[128 = 0]

[138 132 121 125 129  90 148 121 115 142 128  73 130 118 125 143 150  93
  81 126 193 113 128 171 109 141 145 148 142 127 123 132 150 146 133 136
 168 115 128  91 129 116  87 147  90 104  77 142 116 215 168 107 137 106
 129 132 133 101 138 134 116 132 136 126 110 118 162 109 180 116 116  94
 159 117 131 126 116 137 132 122 117  93 157 119 108 161 151  88 149  90
 100 139 110  71  81 149 123 132 153 131 125 137 124 138 128 110 144  86
 143 123 122  64 125 177 129 119 158 150  63 127 125 134 142 125 157 100
 135 140 120 135 136 102  99 142 127 134  89  88 123 141 143 123  91]
E > X
[143 134 124 142 125  94 140 118 124 138 142  71 135 109 129 144 157 100
 104 120 179 110 143 136 124 137 129 153 138 125 133 131 148 131 133 140
 146 112 125  99 126 113 100 146  93 108  89 144 125 194 162 120 154 109
 134 130 122 112 138 136 124 136 131 129 113 131 149 120 169 112 126 114
 123 114 121 124 111 128 131 123 110  98 151 121 118 139 140  98 150 113
 101 108 114  80  86 155 132 132 150 122 137 139 136 143 133 121 140 101
 135 108 127  80 130 174 129 119 137 152  72 120 123 116 146 136 144 106
 130 132 124 131 134  98  98 134 121 139  97  99 126 143 137 127  72]
E > X
[133 132 130 132 112 116  86 139 150 148 114 119 136 130 118 183 139  95
 145 153 127 134 102 123 104 107 140 128 123 129  93 116 118 165 158 154
 210 140 118 107 136 130 178 125 141 119  91 124 129 155 157 121 133 114
 116 149 139 131 104 146 174 137 104 130 124 143 158 143  76 122 126 131
 138  88 133 125 137 116 127 130 123 126 118 120 139 147 119 157 126 139
 124 140 104 157 111 116 134 134 134 150 125 125 109 127  93  91 121 129
 133 148 139 119 161   4 127 148 118 102  76 138 151 114 126 128 121 140
 153 124 123 121 130 120 133 161 139 135 155  94 122 134 135 117 113]
J > P
[116 113 134 137 117 117  75 122 138 139 125 125 133 121 114 161 137  88
 150 156 125 142 115 117 108 102 137 119 110 130 111 113 108 147 157 164
 197 135 120 107 128 127 172 124 121 125  92 124 126 171 174 130 125 112
 127 139 136 130 101 139 166 132 135 135 121 146 153 127  87 120 129 102
 129  95 127 128 137 158 137 130 116  94 123 115 131 149 140 158 130 140
 108 136 109 150  93 110 148 157 130 156 129 121  56 113 130 112 124 132
 131 153 146 117 164  30 141 142 125  96  64 147 148  98 133 109 128 121
 141 130 112 117 131 107 142 151 117 141 125  96 130 131 128 120 114]
J > P
[130 125 124 141 127 109  89 137 136 133 120  66 155 140 118 175 121 127
 143 150 140 135  87 118 136 107 142 124 121 119 109 135 118 141 174 183
 154 122 121  96 138 140 148 132 143 133 106 136 112 182 171 107 125 104
 108 153 135 125 104 140 206 123 110 131 114 135 167 133 114 118 123 140
 131 112 137 136 124 142 137 133 121 121 103 125 133 147 124 165 128 106
 122 155 109 154 108  93 121 137  86 162 129 120  64 143 124  96 136 136
 134 131 138 102 152  62 106 145 119  99  50 143 178 104 145 126  96 131
 134 117 133 130 128 121 132 137 104 138 121  87 122 126 114 119 119]
J > P
[129 133 118 130 125  89 142 131 126 137 134 104 130 112 123 141 151 100
  97 132 174 128 127 149 112 134 131 146 135 127 106 121 137 155 113 133
 210 124 125 112 130 121 112 130 108 105  80 136 134 188 169 106 132 112
 135 128 150 123 126 134 111 113 137 131 117 134 157 104 151 128 123 106
 126 106 118 134 115 144 122 133 112 102 134 110 119 142 139 107 146 115
 102 145 106  79  98 140 126 130 147 125 130 134 140 124 126  97 141  92
 137 148 137 101 141 115 137 128 127 147  95 133 121 123 134 133 156 118
 142 123 124 125 130 104 117 135 136 136 109  97 120 127 139 128 102]
E > X
[128 124 117 139 121 103  91 134 137 137 122 104 140 120 115 176 138  99
 138 150 160 138  93 131 100 107 132 134 124 122 108 122 128 150 174 161
 227 126 114  87 132 128 159 127 130 121  73 137 130 201 195 108 114  98
 123 140 144 119 101 143 163 132 144 143 120 143 131 125 109 121 132 118
 135  88 133 146 127 156 131 130 119 117 122 124 127 162 135 149 138 115
 117 149  99 125  90 108 129 134 121 170 132 133  41 117 121  84 138 116
 135 152 130  88 151  34 136 139 128 104  32 143 161 101 148 142 140 115
 143 118 121 118 116  97 131 138  94 130 120  73 118 134 114 119 110]
J > P
[130 129 126 133 133 104 141 128 133 137 142  99 129 111 130 142 148 110
  94 129 176 128 132 144  88 131 127 130 139 133 127 128 134 149 117 136
 199 111 127 117 133 123 108 141 120 113  93 138 130 177 152 101 147  98
 133 132 135 122 133 151 133 133 121 130 113 135 150 127 142 123 120 154
 127 107 120 126 126 131 120 130 122 109 137 131 126 126 129 108 145 120
 120 144 118  91  98 131 130 136 131 115 129 132 175 138 128  93 132 111
 142 132 134 110 134 118 132 127 129 136  95 120 130 119 130 125 138 117
 141 132 129 125 118 119  95 134 130 129 120 107 124 132 165 126  90]
E > X
[135 129 143 131 117 134  71 146 136 145 102 104 139 137 122 157 127 112
 154 161 115 149  57 115 105  97 140 121 105 123  96 126 124 146 185 170
 168 139 124  99 128 140 168 133 136 139  97 137 122 160 181 130 132 112
 114 142 132 134 102 147 183 123 133 129 116 127 163 132  97 120 127 127
 141  99 157 157 132 167 128 116 124 123 117 124 129 158 128 177 114 121
 119 140 109 172  82  93 124 135 117 188 123 120   6 132 118  98 138 124
 123 128 143 114 158  27 126 150 116  61  53 142 164  90 154 130 115 132
 131 127 112 122 137 117 136 132 110 129 117  89 123 126 114 113 156]
J > W
[121 130 107 126 130 118 121 129 127 132 107 108 123 135 129 145 146 123
 160 140 160 121 132 144  98 132 135 129 128 123 128 126 142 138 176 156
 114 134 131 104 124 125 107 126 115 107 104 142 119 171 186 131 110 104
 124 141 113 127 113 139 103 144 163 127 128 143 142 114 141 121 121 101
 130 136 148 136 128 171 144 143 119  98 135 123 111 143 146 142 141  93
  98 128 108 112 104 106 126 152 119 195 133 113  23 117 123 137 134  99
 134 131 132  72 142 132 132 125 134 117  60 151 156 115 142 129 116  99
 128 124 104 127 141 102 114 138 113 146 104  74 127 140 110 103 120]
D > G
[134 137 119 126 119 112 108 134 135 139 106 100 111 136 119 154 134  92
 122 147 155 115  99 146 109 122 136 123 131 122 117 132 134 157 148 151
 172 131 133  98 124 117 133 141 115 120  78 147 167 176 169 132 137 107
 128 138 131 120 110 134 129 122 125 131 108 119 180 114 137 115 119 103
 132 102 149 133 134 169 128 120 126 115 136 126 113 155 139 128 127 104
 124 132 109 117 124 131 112 131 139 152 116 127  60 143 122  97 138  89
 130 127 136 104 155  63 142 120 127 131  77 118 142 105 149 127 136 123
 145 123 124 130 138 118 119 138 128 132 110  83 134 138 133 130 128]
E > A
[129 122 119 127 126 104  95 145 137 134 133  87 141 109 123 167 146 110
 122 153 156 131  97 120 102 110 135 132 133 124 120 127 136 142 157 144
 218 115 127  92 138 125 152 135 141 156  93 131 128 184 173 101 121 110
 125 139 142 127 113 137 203 126 127 125 115 141 153 131 115 121 130 132
 131  99 127 133 123 137 121 129 116 115 130 121 128 141 138 146 133 124
 123 140 102 138 105 112 131 126 112 131 127 127 112 120 124  89 143 124
 130 138 134 100 145  61 115 143 126 116  66 151 147 102 139 128 128 128
 125 124 116 128 124 104 130 142 101 129 123 104 128 137 126 128  96]
J > P
[125 122 119 131 126 125  98 144 149 139 124 134 140 130 113 154 132 135
 160 143 134 150  97 119 106 101 133 123 117 127 116 121 119 138 173 148
 208 135 119 103 130 137 154 106 148 125 127 123 135 148 157 119 109  98
 124 129 137 139 105 135 156 128 142 138 126 150 153 130  84 133 125 130
 138 105 127 126 139 132 130 148 118 120 106 131 139 124 112 170 125 140
 112 150  97 150 127  86 129 134  76 171 133 124  59 106 126  84 139 147
 128 165 129 116 150  17 117 144 112  83  75 150 168 101 119 128 131 139
 128 108 127 122 137 106 134 140 107 128 125  88 121 127 104 114 135]
J > P
[124 136 101 134 128  88 119 138 142 147 126  72 147 116 134 170 157  96
 108 146 190 129 128 142 100 127 141 141 147 130 118 125 134 164 141 148
 225 120 115  90 136 116 120 127 114 101  57 135 131 217 177  88 134  97
 133 151 131 117 108 132 140 136 146 137 115 129 170 133 124 124 134 111
 132 100 122 131 125 150 141 138 118  94 128 123 121 139 135 129 140 110
  99 146  83  87 105 111 121 130 126 133 135 124 159 134 127  92 132 101
 118 136 129  72 152  67 145 131 130 117  41 141 158 112 124 112 138 110
 160 128 122 131 128  93 130 158 112 157 114  68 121 132 145 128  70]
D > V
